In the rows, zero is written as 128.
Here are made-up elements, facts about them, and rows of numbers that follow some of those facts. Name the element behind each unnamed row.

There are 4 kinds of fact about the elements: λ, Ξ, ζ, Φ.
λ: is of sort; Ξ: refers to; ζ: points at; Φ: uses
babiklo | λ 882
babri | λ 758 | Ξ plofa grekem buzan
baklun | λ 758 | ζ plostevik
bames | λ 758 | Ξ nuduk bride
beklazim | λ 758 | Φ plabo
boska | λ 335 | Φ tomor
braskis | λ 758
bravutram | λ 758 | Φ teflin
bride | λ 882 | Φ mogun
brifu | λ 882 | Φ gokosu
brila | λ 554 | ζ skeda pavun peskom bames
brobok | λ 265 | ζ klugasom beklazim | Φ kisa
brozom | λ 758
brurul | λ 265 | ζ drazor plarugek stoki teste tustik brifu | Φ dregak
bugra | λ 554
bulel | λ 758 | Φ faflek
buras | λ 882
buskil | λ 335 | Φ siflokli
buzan | λ 554
dabel | λ 554
dabukis | λ 335 | ζ godri stoduk dabel | Φ nusutem
delik | λ 335
deskal | λ 554
didal | λ 335 | Φ drazor
domiral | λ 265
dradrim | λ 758
draflem | λ 335
dramir | λ 554 | Ξ nuduk | Φ tasafu
drazor | λ 335 | Φ repok
dreba | λ 554 | ζ skeda trefle topeme kestem tufi driloman plisal tradro | Φ fitak
dregak | λ 758 | Φ retem
driloman | λ 882 | Φ sutedrul
dripok | λ 335 | Φ pefa
drisas | λ 554 | Ξ skuliflak boska stulezu siflokli | ζ plabo skuliflak grukla | Φ latror
drobrek | λ 758 | Φ peskom
drofli | λ 882
drumem | λ 335 | ζ gretra klurem goflil
duple | λ 265
duror | λ 758 | Ξ bride klurem siflokli teflin
dusas | λ 265 | Φ patri
dutre | λ 758
faflek | λ 882 | Ξ seplik radrir moklam stagur | Φ zomukler
fefla | λ 265 | Ξ stiflam latror
festo | λ 758 | Ξ vatro vuger | ζ boska trobom
figru | λ 335
filoklun | λ 554 | Ξ ralifli figru | Φ trasutom
fimuk | λ 758 | ζ zolar kigrabol vostune dramir
fitak | λ 554 | Φ buskil
flafo | λ 758
fleku | λ 335 | ζ klivigru zodrel brifu stizi | Φ naskogrim
flipar | λ 554 | Ξ bugra niras klivigru
flizur | λ 554 | Ξ troviklak notolo nelotris deskal tutrero buzan | ζ brifu deskal
fluflam | λ 758 | Ξ ralifli niras klaroni nugiso | Φ megrum
foze | λ 265 | ζ gupur nelotris naskogrim tomor dabel | Φ visto
fuve | λ 758 | Ξ sekim vostune ginus | Φ brobok
gebok | λ 758
gebre | λ 265 | ζ tivife bugra trosem ploklagrom
gedrebru | λ 758 | ζ babiklo plabo skago
gesol | λ 758 | ζ fefla gebok
ginus | λ 335 | Φ didal
godri | λ 335
goflil | λ 265 | Φ gebok
gokosu | λ 335 | Ξ seste rezu patri godri latror vibal rupil | Φ kebrel
grekem | λ 758 | Φ brozom
gretra | λ 758 | Ξ skeda mebris repok tuskol drofli
grilil | λ 882 | Φ grula
grina | λ 265 | Ξ ludrom flafo tepin domiral tomor stobrik | Φ trudo
grugrar | λ 758 | Φ kigrabol
grukla | λ 758 | Ξ klovaplo sutedrul
grula | λ 882 | Ξ brila tifleski boska fleku | ζ mepar pamor pide dripok | Φ bride
gupur | λ 554 | Φ mogen
kebrel | λ 554 | Ξ tivife didal tota naskogrim vibal | ζ dutre liskor lugri goflil
keko | λ 335 | ζ kestem kisa radrir tuskol trudo
kenabron | λ 758 | ζ braskis skagos
kese | λ 554 | Φ lugri
kestem | λ 882 | Ξ bugra drazor vipo lenofek trotan | Φ ludrom
kibror | λ 882 | Ξ siflokli
kigrabol | λ 882 | Φ traklil
kikis | λ 265 | Ξ plofa notolo | Φ radrir
kisa | λ 758 | Ξ nuduk notolo ralifli delik | Φ trosel
klaroni | λ 882
klepo | λ 335 | ζ bugra drazor
klivigru | λ 882 | Φ bulel
klomil | λ 335 | Ξ kenabron | ζ godri
klovaplo | λ 335 | Φ grina
klugasom | λ 554 | Ξ pefa tasafu pupedu stagur
klurem | λ 882
klusigrel | λ 335 | Ξ ralifli dripok | Φ nafleklur
kobruk | λ 758
kotuk | λ 758 | Ξ delik brurul podrumes tepin | ζ tufi trostovi fluflam
kunukle | λ 882 | ζ grukla nugiso dabel
latror | λ 265 | ζ tufi tustik
lenofek | λ 335 | ζ grugrar nafleklur sekim buskil dusas | Φ boska
liskor | λ 758
lodristu | λ 265
ludrom | λ 554
lugri | λ 265 | Φ stoduk
matus | λ 758 | Ξ varol foze mebris dregak klovaplo | Φ babiklo
mebris | λ 758 | ζ kikis zutal
megal | λ 758 | ζ gokosu bulel brifu | Φ pupedu
megrum | λ 265 | Ξ sazol tufi stiflam grilil
menes | λ 335 | ζ skeda gupur vatro duror
mepar | λ 882 | Φ vimik
mogen | λ 554
mogun | λ 882 | Φ stiflam
moklam | λ 265 | Φ klivigru
morum | λ 335 | Ξ buzan | Φ kibror
motir | λ 554 | Ξ seste plofa vatro | Φ dreba
musul | λ 335 | ζ skeda nugiso stizi
nafleklur | λ 554 | Φ kenabron
naskogrim | λ 335 | Φ zaska
nebra | λ 265 | Ξ skeda sogre fimuk subran sastu siflokli sutedrul | ζ skeda trefle drobrek vonusto peskom vibal
nelotris | λ 265
nestu | λ 554 | Ξ radrir klaroni zomukler
niras | λ 265 | Φ zovon
nodufli | λ 758 | Φ skeda
notolo | λ 758 | ζ trobom
nuduk | λ 554 | Φ gebre
nugiso | λ 335 | Φ tradro
nusutem | λ 554 | ζ drobrek dramir vibal
nuvu | λ 265 | ζ sazol dradrim skosivin bames
pamor | λ 335
patri | λ 882 | Φ kobruk
pavun | λ 882
pefa | λ 758 | ζ drazor grilil grukla tradro | Φ vostune
peskom | λ 265 | Ξ niras gedrebru tifleski tomor dabukis stobrik
pide | λ 882 | Ξ nuduk subran podrumes kenabron lugri trotan
plabo | λ 758
plarugek | λ 882
pleskam | λ 335 | Ξ kigrabol dabukis dabel | ζ godri stiskar dripok stizi
plisal | λ 335 | Φ vaklu
plivam | λ 758 | ζ skuliflak trafim naskogrim morum | Φ grugrar
plofa | λ 758 | ζ tutoples pamor
ploklagrom | λ 882
plostevik | λ 758 | Ξ didal figru dusas | Φ stulezu
plumedal | λ 882 | ζ nodufli | Φ bames
podrumes | λ 758 | Φ raflanem
pozastos | λ 554
pupedu | λ 758 | ζ filoklun draflem teflin
putim | λ 758 | Ξ sazol drazor skuliflak draflem repok
radrir | λ 265
raflanem | λ 554 | ζ vonusto naskogrim buras goflil
ralifli | λ 265 | ζ topeme bravutram filoklun kobruk tustik | Φ dusas
ralur | λ 758 | Ξ nafleklur mogen dabukis pamor goflil trosem stagur
rega | λ 335 | Φ megal
repok | λ 758 | Φ delik
retem | λ 554 | ζ braskis zolar stizi | Φ beklazim
rezu | λ 758 | Φ buzan
rudere | λ 882 | Ξ nafleklur stobrik
rupil | λ 335
sastas | λ 554 | ζ tufi rezu ginus
sastu | λ 265 | Φ tota
sazol | λ 758 | Φ kunukle
sekim | λ 758 | Φ kestem
seplik | λ 335 | ζ mogen deskal
sepok | λ 758 | Ξ boska goflil
seste | λ 758
siflokli | λ 265 | ζ patri brozom tota
skago | λ 882 | Φ braskis
skagos | λ 758 | Ξ gesol pefa brila klaroni figru
skamakli | λ 335 | Ξ ralifli | ζ grilil
skeda | λ 758 | Φ skuliflak
skosivin | λ 335 | Ξ megal keko
skuliflak | λ 758 | Φ pide
sogre | λ 758 | ζ nuduk vipo fluflam stoki mogen deskal
stagur | λ 882
stiflam | λ 758 | ζ skuliflak driloman skago buzan
stiskar | λ 265 | Ξ stiflam zaska retem sutedrul
stizi | λ 554 | Φ mepar
stobrik | λ 265 | ζ tustik | Φ motir
stoduk | λ 335
stoki | λ 335 | Ξ didal plumedal | Φ vipo
stulezu | λ 335
subran | λ 882 | ζ kibror dregak | Φ foze
sutedrul | λ 758 | ζ kisa nafleklur zaska ploklagrom | Φ lenofek
tasafu | λ 554 | ζ bride
teflin | λ 265
tepin | λ 758
teste | λ 758 | Φ lodristu
tifleski | λ 265 | ζ bulel stizi | Φ filoklun
tivife | λ 554
tobar | λ 265 | ζ kestem trobom tustik | Φ plumedal
tomor | λ 758
topeme | λ 335 | Ξ dradrim kunukle | Φ klovaplo
tota | λ 554 | Φ drobrek
tradro | λ 758 | Ξ stizi
trafim | λ 335 | Ξ grekem mebris grilil
traklil | λ 335 | Ξ fitak tepin
trasutom | λ 554 | Ξ subran plisal plumedal duple pupedu | Φ buras
trefle | λ 335 | Ξ delik gedrebru dregak podrumes liskor
trevil | λ 554 | Ξ tivife podrumes vatro rupil | ζ delik boska
trobom | λ 882 | Ξ moklam | Φ grilil
trosel | λ 758 | Ξ grekem kenabron | Φ gupur
trosem | λ 758 | Φ rega
trostovi | λ 554 | Ξ varol raflanem mebris | Φ fuve
trotan | λ 554
troviklak | λ 335
trudo | λ 265 | Φ drofli
tufi | λ 758
tuskol | λ 882
tustik | λ 554 | Φ driloman
tutoples | λ 335 | Ξ plofa skuliflak patri brozom zaska dusas buzan | Φ festo
tutrero | λ 882
vaklu | λ 554 | Ξ bride trosem | ζ tuskol
varol | λ 335 | Φ dutre
varuk | λ 335 | Ξ grugrar | ζ tomor | Φ gedrebru
vatro | λ 554
vibal | λ 554
vimik | λ 335 | Φ tivife
vipo | λ 265
visto | λ 265 | ζ flipar didal podrumes tuskol ginus stagur
vonusto | λ 882 | Φ vatro
vostune | λ 335 | Φ ralur
vuger | λ 882 | ζ bride figru drofli dabel duror
zaboklis | λ 335 | Ξ deskal vibal | ζ delik tomor
zaska | λ 758
zodrel | λ 554 | Ξ seste raflanem | Φ zutal
zoflel | λ 758 | Ξ gebok duple sutedrul | ζ grilil zaska
zolar | λ 265 | Ξ dutre stoduk | Φ morum
zomukler | λ 882 | ζ sekim pozastos
zovon | λ 265 | ζ kisa nelotris brifu
zulem | λ 335 | Ξ baklun gedrebru latror dusas | ζ lugri
zutal | λ 554 | Ξ notolo draflem retem tobar | Φ tustik

Named rows:
brurul: 149 75 178 93 161 173 167 118 166 150 58 140 154 107 114 115 112 109 142
 106 139 174 161 132 180 145 126 126 103
sutedrul: 150 132 169 91 99 155 104 119 164 132 29 63 144 93 162 96 113 132 128
 134 126 119 155 129 105 141 134 177 111
sogre: 149 91 135 124 108 149 132 117 165 151 94 90 154 108 117 98 112 117 118
 134 151 108 165 121 118 144 128 120 101
gebre: 147 91 120 96 103 163 109 119 152 160 37 87 151 96 119 113 117 113 115
 107 163 147 176 136 134 140 132 123 112
sastas: 144 80 127 127 121 147 168 120 162 127 29 113 150 110 120 138 113 111
 125 124 154 182 179 125 129 146 111 105 118
sastu: 136 153 162 119 121 148 104 121 112 114 175 166 118 120 122 141 137 124
 138 121 142 93 119 142 123 130 138 129 154
matus: 137 140 104 142 147 105 116 130 129 122 220 98 120 161 151 102 124 142
 130 110 82 104 91 118 122 81 130 180 106
bames: 143 107 100 133 123 102 113 143 146 152 218 74 120 160 131 131 133 167
 143 99 81 87 88 124 97 130 128 191 98
lodristu: 137 141 131 146 117 140 114 120 104 122 157 167 118 133 123 137 139 123
 134 125 153 87 115 141 112 135 138 110 142
tivife: 94 144 114 152 127 117 147 123 108 112 83 172 114 140 124 149 135 130
 138 150 149 105 131 131 105 141 124 102 156
tradro: 145 124 91 153 130 105 124 131 125 134 219 111 117 161 146 105 129 139
 122 111 84 89 90 118 108 94 129 145 100
liskor: 142 147 131 152 103 124 118 119 130 116 211 164 121 144 127 126 134 130
 122 153 133 83 125 130 98 140 135 105 117
pozastos: 96 144 115 150 124 120 142 124 109 112 82 169 114 135 123 150 135 131
 139 150 149 103 128 132 103 144 125 101 155
pamor: 104 145 129 151 120 125 142 124 107 114 116 162 116 126 122 149 137 132
 138 146 152 100 120 135 103 144 127 105 156
kibror: 116 106 97 148 160 101 159 130 102 138 213 73 113 155 139 134 133 165
 146 99 88 122 89 126 102 116 125 194 119
duror: 129 112 95 148 124 104 116 125 134 140 219 74 116 160 145 117 129 167
 144 101 81 83 91 124 96 120 127 194 102
vonusto: 135 155 160 131 127 139 121 130 107 114 172 156 115 105 122 146 137 133
 133 132 152 108 134 135 126 136 135 121 158

Name these rows:
No name comes twice in this set of rows, the named rows included.
112 87 91 80 124 105 109 133 161 149 37 58 141 122 146 123 113 148 131
 101 91 199 140 119 117 123 110 197 119 | drisas
150 82 132 142 106 149 149 121 167 147 62 111 153 129 128 100 113 107
 102 141 125 123 180 118 160 131 116 98 98 | notolo
144 134 169 84 105 163 117 125 145 120 25 74 141 90 145 124 115 120 129
 135 154 187 168 135 133 144 127 136 142 | lenofek
102 72 81 122 179 106 189 136 132 167 27 97 154 155 122 91 111 108 108
 133 108 196 106 114 185 132 125 106 100 | flizur
150 77 93 74 101 109 101 152 164 177 25 61 151 96 111 148 134 117 102 99
 106 196 105 117 185 140 117 97 97 | skamakli
87 154 94 138 175 103 167 144 101 116 114 171 116 163 160 98 125 107 107
 119 81 196 135 114 186 92 120 101 151 | motir
139 84 85 104 110 108 117 139 139 163 29 55 142 125 148 102 115 117 104
 102 108 196 160 117 146 99 112 149 107 | zaboklis
133 155 170 140 124 131 132 126 108 113 52 154 110 109 153 149 134 143
 145 140 121 107 113 141 103 141 126 133 163 | boska
151 122 182 156 178 140 198 120 129 113 35 174 119 142 158 152 117 115
 149 151 92 105 106 136 140 145 115 102 151 | tustik
152 69 100 120 132 106 149 129 166 173 137 59 153 153 134 94 112 125 118
 101 83 162 108 116 132 123 115 167 99 | kotuk
77 123 129 77 133 145 121 124 159 128 29 87 154 94 111 112 113 118 131
 136 165 196 164 118 178 147 129 133 118 | retem
149 78 86 110 103 108 104 123 165 170 132 55 147 142 147 94 113 136 109
 102 90 161 132 116 102 103 117 189 98 | zoflel
140 140 80 159 167 105 154 128 101 126 164 157 123 165 168 93 121 107
 101 163 83 136 111 113 186 72 136 97 106 | babri
96 126 95 148 173 103 146 140 110 114 148 123 117 160 152 130 127 137
 133 113 84 179 95 120 147 91 118 171 143 | trostovi

Now the same elements, written a new way:
Some elements and their rows:
filoklun: 144 124 129 86 206 136 141 107 89 131 87 126 117 172 127 161 131 96 150
 122 132 112 133 141 108 146
grina: 137 137 102 124 145 148 126 127 113 139 124 129 136 137 99 125 139 128
 118 119 129 114 134 130 119 147
sastas: 109 108 133 143 118 123 136 131 108 122 120 139 120 117 135 137 116 117
 123 148 115 133 115 112 118 121
drumem: 121 120 124 138 107 152 142 140 117 138 147 114 112 121 148 135 124 135
 118 154 111 115 112 109 135 136
vimik: 117 145 130 129 121 149 134 149 118 133 145 130 105 145 127 122 107 147
 115 128 128 104 134 131 135 107
kotuk: 126 104 91 127 149 142 128 109 98 129 112 135 139 116 110 135 146 109
 121 146 137 131 119 122 108 145
tivife: 117 133 143 133 120 125 116 147 137 128 126 140 114 125 129 122 121 122
 126 131 124 125 112 120 141 132
kebrel: 131 117 114 117 134 138 150 109 110 140 108 138 152 130 99 137 154 105
 120 129 113 145 115 123 102 135
kese: 126 124 147 138 110 100 144 137 127 133 112 124 124 139 119 131 119 120
 137 110 96 121 128 120 139 147
trosel: 138 141 96 103 126 142 120 127 105 133 118 140 160 128 97 122 133 127
 119 109 134 130 151 137 115 123
kenabron: 121 98 130 133 98 121 158 139 114 137 129 126 131 121 127 126 133 119
 122 139 117 126 122 114 134 127
plarugek: 123 122 130 134 124 137 105 145 120 128 133 134 113 131 137 118 109 138
 127 144 127 114 120 122 148 135
vuger: 126 129 133 138 111 156 143 136 119 136 136 139 122 119 140 126 126 116
 119 152 128 134 112 114 145 111
trobom: 141 131 90 142 158 148 94 109 100 125 113 140 140 123 106 129 125 133
 119 133 124 121 134 125 119 160
nusutem: 118 115 136 135 110 133 140 137 112 134 123 129 119 121 137 133 133 115
 127 152 107 130 111 113 136 128
skamakli: 153 115 114 96 204 177 161 99 98 138 102 104 109 152 156 175 138 95 147
 151 142 114 102 131 108 160
skeda: 129 136 139 138 113 134 136 145 117 136 131 137 115 130 125 118 120 127
 126 133 127 116 133 124 152 114

Which element is each row?
No name comes twice in this set of rows, the named rows included.
123 100 131 120 195 127 165 121 72 111 91 116 75 156 169 177 97 106 157
 160 140 98 137 119 112 123 | ralifli
117 106 121 140 124 120 112 139 124 118 128 135 114 125 132 128 100 138
 131 135 133 127 121 116 135 134 | tufi
121 146 124 130 102 142 152 150 110 117 128 139 109 117 140 133 116 118
 127 133 140 120 139 116 125 95 | brobok
129 119 91 135 139 140 145 102 111 119 113 149 141 105 104 137 135 114
 117 127 146 154 112 121 99 130 | festo
150 122 112 101 200 144 125 115 96 139 100 125 121 159 130 152 129 104
 147 135 143 108 137 134 127 153 | fluflam
114 111 105 101 111 139 165 140 114 166 138 117 140 127 102 142 169 105
 110 145 141 111 110 134 104 132 | pleskam
150 113 114 75 173 124 156 114 92 129 84 114 133 153 126 157 133 94 154
 110 139 112 148 139 104 156 | kisa
103 107 129 121 91 140 158 161 115 163 146 106 114 127 139 132 139 122
 116 162 119 100 113 117 134 121 | musul
98 103 124 134 106 133 131 160 107 147 137 130 111 117 139 127 134 118
 116 169 136 106 114 110 137 118 | zovon

